Below are the code and all the weights of a small trained network. Each question names an input and a target symbol and asks about switching units off, where a switched-off unit gives its printed mean instead of its output.

import numpy as np


def w(rows, s, z=0):
    codes = np.array(rows[::2]) - 128.0
    scale = np.full(codes.shape[1], s)
    scale[-1] = z or s
    return codes * scale


def f(y):
    return y / 2 * (1 + np.tanh(0.7978845608 * (y + 0.044715 * y**3)))


def softmax(a):
    e = np.exp(a - a.max(-1, keepdims=True))
    return e / e.sum(-1, keepdims=True)


def log_softmax(a):
    a = a - a.max(-1, keepdims=True)
    return a - np.log(np.exp(a).sum(-1, keepdims=True))


def net(x, mask):
    ids = ['γδεθμξπψω'.index(c) for c in x.split()]
    T = len(ids)
    res = E[ids] + P[:T]
    r = res
    for j in range(2):
        rows = slice(4 * j, 4 * j + 4)
        q, k, v = (r @ M[0][rows].T for M in (Q, K, V))
        z = softmax(np.where(np.tri(T) > 0, q @ k.T / 4**0.5, -1e9)) @ v
        o = O[0][rows]
        res = res + np.where(mask[j], z, o[:, -1]) @ o[:, :-1]
    y = f(res @ A[0][:, :-1].T + A[0][:, -1])
    res = res + np.where(mask[2:10], y, B[0][:, -1]) @ B[0][:, :-1]
    return log_softmax(res[-1] @ U[:, :-1].T + U[:, -1])


Q, K, V, O, A, B = {}, {}, {}, {}, {}, {}
E = w([
[250,148,70],'γ',
[202,73,112],'δ',
[166,185,146],'ε',
[158,47,123],'θ',
[66,76,135],'μ',
[138,122,186],'ξ',
[157,161,25],'π',
[152,175,79],'ψ',
[98,61,76],'ω',
],0.011)
P = w([
[97,202,185],'0',
[118,210,165],'1',
[88,177,157],'2',
[67,219,168],'3',
[45,205,165],'4',
[41,183,174],'5',
[38,241,232],'6',
[41,249,216],'7',
[39,217,202],'8',
],0.0015)
Q[0] = w([
[154,162,155],'head 1',
[184,160,99],'head 1',
[187,168,189],'head 1',
[166,108,156],'head 1',
[179,253,160],'head 2',
[69,108,165],'head 2',
[16,7,163],'head 2',
[113,169,166],'head 2',
],0.017)
K[0] = w([
[69,122,157],'head 1',
[69,118,81],'head 1',
[25,143,171],'head 1',
[105,171,120],'head 1',
[254,203,85],'head 2',
[158,75,151],'head 2',
[58,2,177],'head 2',
[200,130,122],'head 2',
],0.016)
V[0] = w([
[124,104,63],'head 1',
[187,184,169],'head 1',
[128,81,222],'head 1',
[191,115,148],'head 1',
[208,3,122],'head 2',
[116,75,122],'head 2',
[96,184,129],'head 2',
[83,104,112],'head 2',
],0.015)
O[0] = w([
[122,178,127,157],'head 1',
[196,121,111,202],'head 1',
[96,39,88,66],'head 1',
[173,129,73,211],'head 1',
[147,121,6,253],'head 2',
[114,168,89,94],'head 2',
[122,124,181,82],'head 2',
[98,178,124,52],'head 2',
],0.019,0.0019)
A[0] = w([
[120,193,24,142],'neuron 1',
[211,51,127,92],'neuron 2',
[199,254,113,122],'neuron 3',
[68,128,47,32],'neuron 4',
[69,120,129,255],'neuron 5',
[81,3,136,146],'neuron 6',
[78,132,75,70],'neuron 7',
[55,82,188,94],'neuron 8',
],0.0076,0.0042)
B[0] = w([
[53,172,139,254],'neuron 1',
[231,178,145,179],'neuron 2',
[154,7,144,202],'neuron 3',
[206,160,176,170],'neuron 4',
[67,60,156,150],'neuron 5',
[120,117,19,149],'neuron 6',
[155,186,163,150],'neuron 7',
[116,159,67,144],'neuron 8',
],0.017,0.0096)
U = w([
[179,71,54,178],'γ',
[218,141,208,30],'δ',
[158,133,254,151],'ε',
[160,192,129,11],'θ',
[49,80,137,255],'μ',
[147,41,59,92],'ξ',
[194,114,197,114],'π',
[146,24,225,32],'ψ',
[151,205,158,62],'ω',
],0.0044,0.0063)

Each question gives the input, a string of symbols that net reads in full, and the target symbol t.
The units are the heads (4 rows each of Q, K, V and O) and the neurons (one row each of A and B). Each row of codes is followed by its name. A weight is (code - 128) times the scale printed after its matrix; where a second scale follows, it is the last column's (O, A, B and U).
mask holds one flag per unit, heads first, then neurons. A switched-off unit (its flag False) gives its mean, the last column of its rows in O or B, instead of its output. The means were averaged over made-up inputs and are rounded, as every weight is.
A unit's drop is (log p(t) with every unit on - log p(t) with that unit switched off) / (log p(t) with every unit on - log p(t) with every unit switched off).
The circuit of an input: a set's keep is (log p(t) with only the set's units on - log p(t) with every unit switched off) / (log p(t) with every unit on - log p(t) with every unit switched off). Starting from all 10 units, units are removed one at a time, each time the one whose removal leaves the highest keep (on an exact tie, the one counted first), for as long as the keep stays at least 0.8.
units of the circuit, in order: the units of the circuit, biggest drop first
most important unit: the unit with the biggest drop
k most important neurons: the k neurons with the biggest drops, biggest first
drop of u: that unit's drop, to one decimal
input ξ ω γ ε γ ε ξ, target γ: most important unit	head 1
input ξ ε ξ ξ μ μ ω ψ, target μ: units of the circuit, in order	(head 1; neuron 2)
input π π ε, target ψ: units of the circuit, in order	(neuron 3; head 1; neuron 2)
input ξ ω μ ξ δ ω ω ε ε, target μ: units of the circuit, in order	(head 1; neuron 2)
input ε θ ε θ ψ θ, target ω: units of the circuit, in order	(head 2; neuron 1; neuron 4; neuron 7)
input δ ξ μ γ θ ξ ε, target γ: units of the circuit, in order	(head 2; head 1; neuron 6)
input ω π ω μ ε ξ ω ω ξ, target μ: 3 most important neurons	(neuron 2; neuron 4; neuron 5)
input ε ε δ γ ξ ε, target γ: units of the circuit, in order	(head 1; head 2)
input ψ ε ω μ ε, target μ: 3 most important neurons	(neuron 2; neuron 8; neuron 4)
input ε ε ε, target δ: 2 most important neurons	(neuron 2; neuron 1)
input ε δ ξ, target γ: units of the circuit, in order	(head 1; neuron 6; head 2)
input ε ξ ξ ξ θ, target γ: 2 most important neurons	(neuron 6; neuron 2)
input μ ω μ ψ ξ, target μ: 3 most important neurons	(neuron 2; neuron 5; neuron 4)
input ξ ξ γ, target γ: most important neuron	(neuron 6)
input ε ε ε δ, target δ: drop of head 1	0.5
input ψ π π π, target ψ: drop of neuron 3	0.9
input ε ε δ, target δ: drop of neuron 4	-0.1
input π ε ψ, target ψ: drop of neuron 3	0.6
